Below is a small trained network, with its code and all its weights. Each question gives an input and a target symbol and asks what happens when units are switched off, that is, made to give their printed mean instead of their output.

import numpy as np


def w(rows, s, z=0):
    codes = np.array(rows[::2]) - 128.0
    scale = np.full(codes.shape[1], s)
    scale[-1] = z or s
    return codes * scale


def norm(h):
    return h / np.sqrt((h * h).mean(-1, keepdims=True) + 1e-5)


def f(y):
    return np.maximum(y, 0)


def softmax(a):
    e = np.exp(a - a.max(-1, keepdims=True))
    return e / e.sum(-1, keepdims=True)


def log_softmax(a):
    a = a - a.max(-1, keepdims=True)
    return a - np.log(np.exp(a).sum(-1, keepdims=True))


def net(x, mask):
    ids = ['ΔΘΛΣημτψ'.index(c) for c in x.split()]
    T = len(ids)
    res = E[ids] + P[:T]
    u = 0
    for l in range(2):
        r = norm(res)
        for j in range(3):
            rows = slice(2 * j, 2 * j + 2)
            q, k, v = (r @ M[l][rows].T for M in (Q, K, V))
            z = softmax(np.where(np.tri(T) > 0, q @ k.T / 2**0.5, -1e9)) @ v
            o = O[l][rows]
            res = res + np.where(mask[u + j], z, o[:, -1]) @ o[:, :-1]
        u += 3
        y = f(norm(res) @ A[l][:, :-1].T + A[l][:, -1])
        res = res + np.where(mask[u : u + 8], y, B[l][:, -1]) @ B[l][:, :-1]
        u += 8
    return log_softmax(norm(res)[-1] @ U[:, :-1].T + U[:, -1])


Q, K, V, O, A, B = {}, {}, {}, {}, {}, {}
E = w([
[107,104,188],'Δ',
[59,122,92],'Θ',
[97,159,178],'Λ',
[141,51,89],'Σ',
[60,189,6],'η',
[159,143,164],'μ',
[144,136,94],'τ',
[90,241,187],'ψ',
],0.023)
P = w([
[62,87,77],'0',
[2,90,53],'1',
[68,98,84],'2',
[86,108,104],'3',
[106,123,129],'4',
[127,121,154],'5',
[153,128,177],'6',
[157,146,192],'7',
],0.0078)
Q[0] = w([
[182,55,176],'L0H1',
[60,130,242],'L0H1',
[2,174,118],'L0H2',
[117,170,183],'L0H2',
[219,152,103],'L0H3',
[216,156,80],'L0H3',
],0.0078)
K[0] = w([
[155,24,80],'L0H1',
[180,16,176],'L0H1',
[116,99,242],'L0H2',
[107,126,127],'L0H2',
[184,51,106],'L0H3',
[241,78,1],'L0H3',
],0.007)
V[0] = w([
[110,165,28],'L0H1',
[19,129,193],'L0H1',
[64,68,210],'L0H2',
[173,103,148],'L0H2',
[137,65,119],'L0H3',
[227,254,199],'L0H3',
],0.0066)
O[0] = w([
[67,142,152,134],'L0H1',
[84,255,86,254],'L0H1',
[94,161,72,226],'L0H2',
[153,91,117,84],'L0H2',
[6,147,60,118],'L0H3',
[221,48,12,12],'L0H3',
],0.0052,0.0054)
A[0] = w([
[100,57,91,97],'L0N1',
[131,124,115,75],'L0N2',
[172,174,159,67],'L0N3',
[80,120,133,2],'L0N4',
[175,210,108,146],'L0N5',
[131,85,132,73],'L0N6',
[203,46,85,93],'L0N7',
[144,246,157,192],'L0N8',
],0.012,0.0058)
B[0] = w([
[211,32,26,147],'L0N1',
[100,164,129,128],'L0N2',
[83,129,6,141],'L0N3',
[74,159,196,135],'L0N4',
[31,139,76,164],'L0N5',
[161,200,90,130],'L0N6',
[169,190,209,134],'L0N7',
[1,67,118,255],'L0N8',
],0.0063,0.0086)
Q[1] = w([
[220,59,128],'L1H1',
[169,195,143],'L1H1',
[197,186,140],'L1H2',
[146,214,184],'L1H2',
[124,67,138],'L1H3',
[249,196,148],'L1H3',
],0.011)
K[1] = w([
[61,9,183],'L1H1',
[86,140,124],'L1H1',
[173,114,105],'L1H2',
[168,105,186],'L1H2',
[182,131,131],'L1H3',
[112,170,79],'L1H3',
],0.013)
V[1] = w([
[147,142,66],'L1H1',
[135,70,84],'L1H1',
[192,180,8],'L1H2',
[7,199,52],'L1H2',
[148,106,10],'L1H3',
[127,127,77],'L1H3',
],0.012)
O[1] = w([
[59,133,170,127],'L1H1',
[131,142,159,124],'L1H1',
[92,197,154,85],'L1H2',
[200,114,182,254],'L1H2',
[250,176,158,112],'L1H3',
[161,142,129,129],'L1H3',
],0.012,0.02)
A[1] = w([
[109,161,7,109],'L1N1',
[94,213,156,151],'L1N2',
[138,121,174,32],'L1N3',
[111,156,77,38],'L1N4',
[122,122,173,119],'L1N5',
[133,36,174,118],'L1N6',
[144,126,176,3],'L1N7',
[124,105,171,62],'L1N8',
],0.017,0.0042)
B[1] = w([
[154,139,2,136],'L1N1',
[208,74,237,148],'L1N2',
[108,195,76,148],'L1N3',
[114,140,62,131],'L1N4',
[90,199,122,172],'L1N5',
[170,168,69,252],'L1N6',
[96,199,94,141],'L1N7',
[106,192,95,171],'L1N8',
],0.0091,0.015)
U = w([
[83,18,68,147],'Δ',
[56,223,128,168],'Θ',
[125,144,253,158],'Λ',
[249,74,119,178],'Σ',
[167,146,16,39],'η',
[170,190,171,98],'μ',
[197,149,35,2],'τ',
[145,164,122,83],'ψ',
],0.012,0.0064)

Each question gives the input, a string of symbols that net reads in full, and the target symbol t.
The units are the heads (2 rows each of Q, K, V and O) and the neurons (one row each of A and B). Each row of codes is followed by its name. A weight is (code - 128) times the scale printed after its matrix; where a second scale follows, it is the last column's (O, A, B and U).
mask holds one flag per unit, layer by layer, with each layer's heads first. A switched-off unit (its flag False) gives its mean, the last column of its rows in O or B, instead of its output. The means were averaged over made-up inputs and are rounded, as every weight is.
A unit's drop is (log p(t) with every unit on - log p(t) with that unit switched off) / (log p(t) with every unit on - log p(t) with every unit switched off).
k most important neurons: the k neurons with the biggest drops, biggest first
k most important neurons of layer l: the k neurons of layer l with the biggest drops, biggest first
which heads matter: for each layer, one digit per head in row order, 1 if its drop is at least 0.15 and else 0, layers parted by /
drop of u: that unit's drop, to one decimal
input Σ Θ Δ Δ Λ ψ Δ, target Σ: 2 most important neurons : (L0N8; L1N6)
input τ Θ Θ Θ Θ η η, target Σ: 3 most important neurons : (L1N2; L1N1; L0N1)
input Θ Θ Θ Λ Σ Σ ψ, target Λ: which heads matter : 000 / 000
input Σ Δ η Δ ψ Λ μ, target η: which heads matter : 110 / 010
input Δ μ Δ Θ Λ Λ Λ, target Θ: which heads matter : 110 / 000
input μ τ τ η Θ, target Λ: which heads matter : 000 / 010
input Σ μ Δ μ, target Δ: which heads matter : 001 / 010
input τ Σ Θ Σ Θ η, target Σ: which heads matter : 000 / 001
input Λ Θ Θ Θ τ, target Θ: which heads matter : 000 / 010
input μ Δ Λ ψ μ Λ Δ Λ, target Δ: 2 most important neurons : (L0N8; L0N7)
input μ Λ Δ Λ, target Δ: which heads matter : 000 / 011
input Δ Θ ψ η Δ Θ, target Δ: 3 most important neurons of layer 0 : (L0N1; L0N3; L0N5)
input Θ Θ Λ μ, target η: which heads matter : 001 / 000
input ψ ψ Λ Θ Δ Δ τ τ, target Θ: which heads matter : 001 / 110
input Θ τ μ Δ ψ Δ, target Σ: most important neuron : (L1N6)
input μ Λ Δ, target η: most important neuron of layer 0 : (L0N7)
input Θ η μ μ Λ Δ Θ, target Δ: which heads matter : 000 / 001
input Δ Σ Δ Θ μ, target Θ: which heads matter : 010 / 000
input Σ Δ Σ Θ Δ Θ Λ Δ, target η: 3 most important neurons : (L1N6; L1N2; L0N1)
input Θ τ Δ Θ μ, target Θ: 3 most important neurons of layer 0 : (L0N8; L0N1; L0N5)
input Δ Δ Θ ψ ψ Θ, target Σ: most important neuron : (L0N8)
input Θ μ Θ Δ Δ Δ, target Δ: 2 most important neurons of layer 0 : (L0N5; L0N3)
input Δ τ ψ ψ Δ τ, target Δ: drop of L0N3 : 0.0
input Θ τ Θ ψ, target Λ: drop of L1N6 : 0.1
input τ Δ Θ Θ Θ Λ, target Θ: drop of L1H2 : 0.2
